Below are the code and all the weights of a small trained network. Each question names an input and a class and asks about switching units off, where a switched-off unit gives its printed mean instead of its output.

import numpy as np


def w(rows, s, z=0):
    codes = np.array(rows[::2]) - 128.0
    scale = np.full(codes.shape[1], s)
    scale[-1] = z or s
    return codes * scale


def norm(h):
    return h / np.sqrt((h * h).mean(-1, keepdims=True) + 1e-5)


def f(y):
    return np.maximum(y, 0)


def log_softmax(a):
    a = a - a.max(-1, keepdims=True)
    return a - np.log(np.exp(a).sum(-1, keepdims=True))


def net(x, mask):
    res = np.array(x, float).reshape(1, 3) / 4 @ E
    u = 0
    for l in range(2):
        y = f(norm(res) @ A[l][:, :-1].T + A[l][:, -1])
        res = res + np.where(mask[u : u + 4], y, B[l][:, -1]) @ B[l][:, :-1]
        u += 4
    return log_softmax(norm(res)[-1] @ U[:, :-1].T + U[:, -1])


A, B = {}, {}
E = w([
[172,110,165,114,33],'x0',
[162,254,211,183,80],'x1',
[92,153,96,127,226],'x2',
],0.0042)
A[0] = w([
[139,107,99,88,74,59],'0.n1',
[181,177,255,195,108,111],'0.n2',
[152,114,130,126,53,63],'0.n3',
[82,98,77,110,152,254],'0.n4',
],0.0079,0.0027)
B[0] = w([
[42,56,116,105,151,162],'0.n1',
[150,103,123,185,217,254],'0.n2',
[104,76,145,3,136,181],'0.n3',
[79,87,140,118,92,232],'0.n4',
],0.0061,0.0064)
A[1] = w([
[57,38,26,186,187,237],'1.n1',
[65,111,191,51,151,61],'1.n2',
[254,140,175,147,117,3],'1.n3',
[66,250,88,210,181,164],'1.n4',
],0.0062,0.00054)
B[1] = w([
[225,208,193,192,105,254],'1.n1',
[157,208,120,174,90,195],'1.n2',
[145,166,84,185,63,172],'1.n3',
[48,78,60,1,179,189],'1.n4',
],0.0065,0.007)
U = w([
[169,161,161,139,67,28],'0',
[169,186,109,133,198,1],'1',
[86,101,79,8,141,236],'2',
],0.011,0.0024)

Each question gives the input, the list of numbers given to net, and the class t.
The units are the neurons (one row each of A and B). Each row of codes is followed by its name. A weight is (code - 128) times the scale printed after its matrix; where a second scale follows, it is the last column's (A, B and U).
mask holds one flag per neuron, layer by layer. A switched-off neuron (its flag False) gives its mean, the last column of its row in B, instead of its output. The means were averaged over made-up inputs and are rounded, as every weight is.
A unit's drop is (log p(t) with every unit on - log p(t) with that unit switched off) / (log p(t) with every unit on - log p(t) with every unit switched off).
The circuit of an input: a set's keep is (log p(t) with only the set's units on - log p(t) with every unit switched off) / (log p(t) with every unit on - log p(t) with every unit switched off). Starting from all 8 units, units are removed one at a time, each time the one whose removal leaves the highest keep (on an exact tie, the one counted first), for as long as the keep stays at least 0.8.
units of the circuit, in order: the units of the circuit, biggest drop first
k most important neurons: the k neurons with the biggest drops, biggest first
top k neurons in layer l: the k neurons of layer l with the biggest drops, biggest first
drop when u is switched off: that unit's drop, to one decimal
input [0,8,7], class 2: 3 most important neurons : 1.n4; 1.n1; 1.n2
input [2,-2,-7], class 2: units of the circuit, in order : 0.n3
input [5,-6,4], class 0: units of the circuit, in order : 1.n1; 1.n4
input [-1,6,-3], class 1: units of the circuit, in order : 0.n2; 1.n1
input [-1,2,1], class 2: units of the circuit, in order : 1.n4; 0.n4
input [6,-2,-6], class 2: 3 most important neurons : 1.n1; 0.n3; 0.n1
input [0,2,5], class 2: units of the circuit, in order : 1.n4; 0.n3
input [3,0,6], class 0: top 2 neurons in layer 0 : 0.n2; 0.n4
input [-2,-7,4], class 1: 2 most important neurons : 1.n1; 1.n3
input [-3,3,-8], class 1: 2 most important neurons : 0.n2; 0.n4
input [-1,-4,-5], class 0: top 3 neurons in layer 1 : 1.n4; 1.n1; 1.n2
input [-8,1,4], class 2: 3 most important neurons : 1.n4; 0.n2; 0.n3
input [-6,7,6], class 2: 2 most important neurons : 1.n4; 1.n1
input [-7,-7,7], class 1: units of the circuit, in order : 1.n1
input [-3,5,-6], class 1: 3 most important neurons : 0.n2; 1.n1; 0.n4
input [-6,4,7], class 2: 2 most important neurons : 1.n4; 0.n2
input [8,5,5], class 1: 2 most important neurons : 0.n2; 1.n1
input [0,6,-6], class 1: 2 most important neurons : 0.n2; 0.n4
input [-8,2,8], class 2: 2 most important neurons : 1.n4; 0.n2
input [8,-5,4], class 0: 4 most important neurons : 1.n4; 1.n1; 1.n2; 0.n3
input [-1,7,8], class 2: 3 most important neurons : 1.n4; 1.n1; 1.n2
input [4,7,4], class 1: most important neuron : 0.n2
input [-3,-3,-4], class 0: drop when 0.n2 is switched off : 0.1
input [1,-3,4], class 0: drop when 0.n4 is switched off : 0.1
input [-2,-7,-4], class 0: drop when 1.n4 is switched off : 0.3
input [-3,4,-4], class 1: drop when 0.n2 is switched off : 0.7
